[ 0.67  0.57  0.66 -0.98  0.72 -2.15  0.22 -1.01  0.10  8.21  0.18  0.49
  0.37  1.17 -1.00  1.27  0.17  1.14 -0.03  2.54  0.07  0.88  0.47 -1.64
  1.29  3.31 -1.40 -4.60  1.11  0.24  2.03  1.25 -0.99 -0.64 -1.25 -0.94] => (35)
[ 0.10 -0.29  0.01 -0.59  0.51  0.08  0.95  0.95 -0.25 -0.58  0.09  0.29
 -0.40  0.36  2.35  0.44  0.07 -0.38  0.23  0.56 -0.69 -0.69  0.32 -0.34
 -0.08  1.82 -0.04  0.55 -0.90 -0.24  0.77 -0.37 -0.28 -0.39  0.17  0.02] => (35)
[ 0.59  0.66 -0.04 -1.14  0.49 -2.09 -0.34 -1.59 -0.14  4.81  0.21  0.46
  0.56  0.80 -0.86  1.77  0.03  1.33  0.06  1.73 -0.06  0.63 -0.30 -1.16
  0.90  2.52 -0.90 -5.71  0.94  0.79  2.09  1.31 -0.64 -0.45 -0.83 -1.30] => (35)
[ 0.68 -0.07  1.20 -1.55 -0.88 -2.00 -1.10  0.24 -0.23  7.18  0.29  0.91
 -0.11  0.94  0.99  3.37  0.15 -0.04 -0.55  1.73 -1.67  0.08 -1.25 -1.12
  1.26  2.23 -4.86 -4.41 -0.43 -0.68  1.36  0.50  0.19 -0.13 -0.14  0.59] => (44)
[ 0.04 -0.17  0.91 -0.26 -0.04 -0.49 -0.04  1.27 -0.21  1.31  0.18  0.36
 -0.19  1.34  2.27  1.55  0.25  0.25 -0.36  0.82 -0.85 -0.30  0.16 -0.42
  0.21  2.54 -1.16 -0.91 -0.59 -0.28  0.62 -0.02  0.43 -0.27  0.20 -0.04] => (44)
[ 0.70  0.46  0.59 -0.78  0.32 -2.96 -0.62 -1.02 -0.42  6.60  0.14  0.65
  0.64  0.97 -0.14  2.11  0.09  0.69  0.41  1.79 -0.78  0.82 -1.17 -1.19
  0.90  2.12 -3.51 -5.06  0.73  0.09  2.20  0.98  0.30 -0.12 -0.61 -1.05] => (35)
[ 0.68  0.54  0.55 -0.86 -0.01 -1.83 -0.16 -0.59 -0.32  3.60  0.29  0.67
  0.59  1.02 -1.30  1.51  0.12  1.26 -0.12  2.11 -0.23  0.84 -0.26 -1.35
  1.18  2.56 -2.94 -4.59  0.71  0.60  2.32  1.44  0.53 -0.72 -0.69 -1.15] => (35)
[ 0.55  0.37  0.28 -1.07 -0.36 -1.80 -0.83 -0.72 -0.65  2.82  0.24  0.52
  0.32  1.03 -1.08  2.18  0.11  1.45  0.63  0.77 -1.03  0.57 -0.46 -0.80
  0.57  2.12 -1.74 -4.01  1.47  0.58  1.66  0.71 -0.39 -0.61 -0.76 -1.51] => (44)
[ 0.46  0.19  0.81 -1.20 -1.55 -1.92 -1.28 -1.25 -0.05  5.55  0.13  0.58
 -0.20  0.50 -0.60  1.22 -0.02  0.10 -0.43  1.56 -1.20  0.38 -1.01 -0.86
  1.30  0.68 -3.72 -5.67  0.39 -0.09  1.10  1.01 -1.20 -0.41 -0.73  0.49] => (44)
[ 0.61 -0.22  0.43 -1.96  0.04 -2.12  0.08 -1.45  0.24  8.35  0.17  0.89
 -0.68 -0.23  1.54  1.53 -0.08 -0.71 -0.18  1.46 -1.20 -0.94 -0.66 -1.29
  1.20  3.37 -3.67 -5.37 -0.53 -1.11  2.23  0.36 -2.84 -0.49 -0.73  0.98] => (35)
[ 0.57 -0.30  0.71 -0.80 -0.14 -1.06 -0.32  1.48 -0.60  4.12  0.23  0.89
 -0.13 -0.42  1.60  2.31 -0.06 -0.59 -0.58  0.38 -1.31 -0.63 -1.72 -0.77
  0.59  1.58 -7.56 -3.55 -1.26 -0.70  1.40 -0.29  1.72  0.04  0.20  0.64] => (44)

[ 1.55 -0.18  0.23 -0.19  1.25  1.73  1.01  4.34 -0.63  1.99 -1.03  1.25
 -0.61  0.86  0.98 -0.80  0.04  1.85  1.03 -6.67] => <90>
[ 1.52  1.00  0.05 -0.12  1.43  1.44  2.25  3.58 -1.40  0.55  0.29  0.34
 -0.29  0.33  1.47 -1.17  1.01  1.73  0.57 -4.22] => <100>
[ 0.90 -0.77  0.26 -0.25  1.36  1.35 -0.54  3.04 -0.09  1.87 -3.16  1.39
 -0.58 -1.69  0.12 -0.44 -0.70  2.24  0.81 -5.12] => <100>
[ 1.69 -0.24  0.18 -0.26  2.36  1.98  0.40  7.43 -1.09  1.50 -3.17  1.55
 -1.09  0.99  0.59 -0.93  0.02  2.17  3.65 -7.31] => <90>
[ 2.07  0.46  0.07 -0.17  2.29  1.65  1.44  5.23 -1.43  1.23 -1.80  1.08
 -0.80  0.78  1.70 -1.77  0.78  2.24  0.99 -6.90] => <90>
[ 1.65  0.31  0.16 -0.15  2.26  1.98  1.13  3.11 -1.08  0.44 -1.24  1.16
 -0.60  0.47 -0.94 -1.46  0.72  2.14  1.11 -8.52] => <90>
[ 2.21  1.97 -0.12 -0.04  3.42  2.19  2.50  5.18 -2.09 -0.12  0.37  0.69
 -0.26  0.35  2.11 -1.45  1.99  1.77  0.69 -6.10] => <90>
[ 2.89  2.35 -0.30 -0.07  3.02  2.46  2.85  5.54 -2.30 -0.56  0.39  0.59
 -0.53  0.42  2.14 -2.19  2.81  2.58  0.46 -5.65] => <90>
[ 1.56  0.04  0.17 -0.19  1.05  1.66  1.11  3.12 -0.52  1.44 -1.11  1.51
 -0.48  0.38  1.28 -0.77  0.37  1.72  1.21 -5.23] => <100>
[ 1.99  0.61  0.14 -0.18  1.94  1.44  1.37  5.35 -1.05  0.85 -1.68  1.12
 -0.60  0.66  1.48 -0.73  0.66  2.91  0.24 -6.01] => <90>
[ 1.25 -0.31  0.24 -0.20  1.44  1.83 -0.39  3.77 -0.57  1.90 -2.77  1.09
 -0.38  0.67  0.75 -0.72 -0.15  1.89  0.96 -5.37] => <100>
[ 1.50  0.94  0.12 -0.13  2.34  1.44  1.68  4.57 -1.16  0.67 -0.26  0.80
 -0.37  0.40  1.83 -1.05  0.92  2.34  0.96 -6.26] => <90>
[ 3.03  1.33 -0.17 -0.20  3.26  2.17  2.20  5.08 -2.05  0.47 -1.30  1.21
 -0.46  0.78  1.72 -1.87  1.99  3.11  0.93 -8.30] => <90>
[ 2.29  1.12 -0.01 -0.16  3.07  2.17  0.87  4.22 -1.58  0.68 -1.53  1.46
 -1.02  0.63  1.40 -1.24  1.39  3.31  0.70 -7.19] => <90>
[ 1.73  1.50  0.02 -0.05  1.29  0.86  2.80  4.48 -1.63 -0.11  1.79  0.04
  0.11  0.01  1.99 -1.18  1.52  0.98  0.53 -4.02] => <100>
[ 1.90  1.09  0.04 -0.13  2.15  1.85  2.72  4.87 -4.44  0.59  0.02  0.87
 -0.52  0.58  2.58 -1.40  1.23  2.24  0.84 -5.09] => <90>
[ 1.12 -0.95  0.24 -0.29  1.39  1.11 -0.90  4.40  0.77  2.27 -4.29  1.65
 -1.06  1.00  0.30 -0.28 -0.83  2.18  1.28 -6.38] => <90>
[ 0.52 -0.09  0.06 -0.20  1.30  1.07  0.88  3.76 -0.72  1.32 -0.75  0.76
 -0.66  0.57  0.43 -0.91  0.22  1.91  0.72 -4.87] => <100>
[ 0.70 -1.64  0.33 -0.28  0.61  1.38 -1.13  2.91  0.28  2.48 -4.56  1.58
 -0.97  0.96 -0.64 -0.31 -1.09  1.81  1.31 -6.01] => <100>
[ 2.32  1.34 -0.09 -0.14  2.79  2.17  1.87  5.85 -1.52  0.90 -1.53  1.94
 -0.85  0.72  1.09 -1.55  1.55  3.02  1.00 -4.99] => <90>
[ 1.45 -0.01  0.25 -0.18  0.82  1.51  0.34  2.67 -0.07  1.43 -2.82  1.13
 -0.70  0.74  0.79 -0.52 -0.15  1.36  1.05 -4.18] => <100>
[ 2.25  1.11  0.04 -0.14  2.14  1.77  2.11  4.55 -1.73  0.50 -0.38  0.87
 -0.53  0.49  1.87 -1.43  1.18  2.33  0.81 -5.90] => <90>
[ 0.14 -1.33  0.35 -0.27  1.22  1.46 -0.90  3.38 -0.01  2.85 -2.63  1.31
 -0.84  0.88 -0.21 -0.26 -0.96  1.52  1.49 -5.24] => <100>
